Here is a tiny trained network, its code and every weight. The questions are about switching its units off for an input and a target symbol, where a switched-off unit gives its printed mean instead of its output.

import numpy as np


def w(rows, s, z=0):
    codes = np.array(rows[::2]) - 128.0
    scale = np.full(codes.shape[1], s)
    scale[-1] = z or s
    return codes * scale


def softmax(a):
    e = np.exp(a - a.max(-1, keepdims=True))
    return e / e.sum(-1, keepdims=True)


def log_softmax(a):
    a = a - a.max(-1, keepdims=True)
    return a - np.log(np.exp(a).sum(-1, keepdims=True))


def net(x, mask):
    ids = ['Σβδζηφ'.index(c) for c in x.split()]
    T = len(ids)
    res = E[ids] + P[:T]
    u = 0
    for l in range(3):
        r = res
        for j in range(2):
            rows = slice(4 * j, 4 * j + 4)
            q, k, v = (r @ M[l][rows].T for M in (Q, K, V))
            z = softmax(np.where(np.tri(T) > 0, q @ k.T / 4**0.5, -1e9)) @ v
            o = O[l][rows]
            res = res + np.where(mask[u + j], z, o[:, -1]) @ o[:, :-1]
        u += 2
    return log_softmax(res[-1] @ U[:, :-1].T + U[:, -1])


Q, K, V, O = {}, {}, {}, {}
E = w([
[50,111,151],'Σ',
[113,100,56],'β',
[170,145,61],'δ',
[95,103,252],'ζ',
[138,203,172],'η',
[157,144,106],'φ',
],0.017)
P = w([
[120,87,42],'0',
[122,154,73],'1',
[145,132,71],'2',
[128,139,88],'3',
[64,230,147],'4',
[42,255,164],'5',
[101,221,130],'6',
[140,174,103],'7',
],0.0034)
Q[0] = w([
[179,54,126],'L0H0',
[180,164,124],'L0H0',
[219,95,121],'L0H0',
[153,169,125],'L0H0',
[132,237,87],'L0H1',
[87,195,112],'L0H1',
[157,165,196],'L0H1',
[158,188,249],'L0H1',
],0.013)
K[0] = w([
[172,138,105],'L0H0',
[57,139,43],'L0H0',
[98,154,21],'L0H0',
[72,136,72],'L0H0',
[26,59,92],'L0H1',
[155,119,227],'L0H1',
[180,113,146],'L0H1',
[252,114,206],'L0H1',
],0.014)
V[0] = w([
[81,132,115],'L0H0',
[130,66,189],'L0H0',
[224,139,133],'L0H0',
[136,101,158],'L0H0',
[151,96,124],'L0H1',
[113,118,247],'L0H1',
[122,156,100],'L0H1',
[106,169,180],'L0H1',
],0.012)
O[0] = w([
[180,90,141,185],'L0H0',
[138,103,24,150],'L0H0',
[16,214,143,3],'L0H0',
[128,120,70,130],'L0H0',
[113,162,199,79],'L0H1',
[210,1,118,218],'L0H1',
[126,141,92,131],'L0H1',
[197,42,57,208],'L0H1',
],0.0075,0.0046)
Q[1] = w([
[125,225,14],'L1H0',
[122,118,158],'L1H0',
[94,106,198],'L1H0',
[84,134,229],'L1H0',
[172,160,43],'L1H1',
[254,217,1],'L1H1',
[77,93,223],'L1H1',
[74,58,209],'L1H1',
],0.012)
K[1] = w([
[181,152,68],'L1H0',
[119,127,144],'L1H0',
[88,124,171],'L1H0',
[101,135,189],'L1H0',
[81,90,172],'L1H1',
[61,94,247],'L1H1',
[182,170,93],'L1H1',
[122,137,77],'L1H1',
],0.014)
V[1] = w([
[108,105,184],'L1H0',
[89,107,190],'L1H0',
[165,166,31],'L1H0',
[98,105,195],'L1H0',
[83,125,2],'L1H1',
[83,127,169],'L1H1',
[109,123,171],'L1H1',
[20,95,136],'L1H1',
],0.0081)
O[1] = w([
[165,80,124,64],'L1H0',
[172,57,90,8],'L1H0',
[61,218,143,250],'L1H0',
[180,60,106,23],'L1H0',
[2,159,32,201],'L1H1',
[194,91,98,30],'L1H1',
[182,92,128,79],'L1H1',
[150,11,29,97],'L1H1',
],0.0065,0.0016)
Q[2] = w([
[87,177,233],'L2H0',
[154,11,85],'L2H0',
[156,155,51],'L2H0',
[70,121,165],'L2H0',
[60,182,38],'L2H1',
[106,244,73],'L2H1',
[114,122,99],'L2H1',
[27,40,22],'L2H1',
],0.011)
K[2] = w([
[158,144,45],'L2H0',
[146,49,215],'L2H0',
[90,162,161],'L2H0',
[98,133,35],'L2H0',
[70,122,64],'L2H1',
[94,155,94],'L2H1',
[88,132,55],'L2H1',
[44,86,5],'L2H1',
],0.013)
V[2] = w([
[146,183,113],'L2H0',
[195,155,123],'L2H0',
[104,135,71],'L2H0',
[172,102,211],'L2H0',
[142,95,3],'L2H1',
[115,113,152],'L2H1',
[134,168,85],'L2H1',
[58,74,252],'L2H1',
],0.012)
O[2] = w([
[173,196,70,63],'L2H0',
[159,177,159,120],'L2H0',
[175,116,105,121],'L2H0',
[53,129,194,163],'L2H0',
[76,207,145,253],'L2H1',
[150,136,105,121],'L2H1',
[106,62,137,123],'L2H1',
[246,118,1,71],'L2H1',
],0.0084,0.0061)
U = w([
[112,1,100,219],'Σ',
[133,159,165,165],'β',
[109,205,155,114],'δ',
[140,104,234,3],'ζ',
[171,158,223,203],'η',
[47,118,102,77],'φ',
],0.01,0.0052)

Each question gives the input, a string of symbols that net reads in full, and the target symbol t.
The units are the heads (4 rows each of Q, K, V and O). Each row of codes is followed by its name. A weight is (code - 128) times the scale printed after its matrix; where a second scale follows, it is the last column's (O and U).
mask holds one flag per head, layer by layer. A switched-off head (its flag False) gives its mean, the last column of its rows in O, instead of its output. The means were averaged over made-up inputs and are rounded, as every weight is.
A unit's drop is (log p(t) with every unit on - log p(t) with that unit switched off) / (log p(t) with every unit on - log p(t) with every unit switched off).
The circuit of an input: a set's keep is (log p(t) with only the set's units on - log p(t) with every unit switched off) / (log p(t) with every unit on - log p(t) with every unit switched off). Starting from all 6 units, units are removed one at a time, each time the one whose removal leaves the highest keep (on an exact tie, the one counted first), for as long as the keep stays at least 0.8.
units of the circuit, in order: the units of the circuit, biggest drop first
most important unit: the unit with the biggest drop
which heads matter: for each layer, one digit per head in row order, 1 if its drop is at least 0.15 and else 0, layers parted by /
drop when u is switched off: that unit's drop, to one decimal
input Σ ζ η Σ η Σ Σ Σ, target φ: units of the circuit, in order	(L0H0, L2H1, L1H1)
input η Σ η, target Σ: which heads matter	10 / 01 / 01
input ζ η η, target ζ: units of the circuit, in order	(L0H1, L2H0)
input δ φ Σ Σ Σ φ, target Σ: most important unit	L2H0
input η Σ η Σ, target η: which heads matter	10 / 01 / 10
input Σ β Σ Σ Σ, target Σ: units of the circuit, in order	(L2H0, L1H0)
input δ Σ Σ Σ η Σ Σ ζ, target Σ: which heads matter	00 / 00 / 01
input Σ Σ β Σ ζ, target Σ: which heads matter	01 / 00 / 00
input φ φ φ Σ η φ, target Σ: units of the circuit, in order	(L1H1, L2H0)
input δ φ η Σ Σ, target Σ: which heads matter	00 / 00 / 00
input Σ η δ Σ Σ δ β, target φ: units of the circuit, in order	(L1H1, L2H1)
input δ Σ η Σ ζ η, target ζ: which heads matter	01 / 00 / 11
input δ ζ Σ β, target δ: drop when L0H0 is switched off	0.3
input η Σ η Σ δ δ δ Σ, target δ: drop when L0H1 is switched off	0.3
input Σ Σ η η Σ, target η: drop when L2H1 is switched off	0.0
input η Σ β, target φ: units of the circuit, in order	(L2H1)
input η Σ Σ η, target Σ: units of the circuit, in order	(L1H1, L2H1)
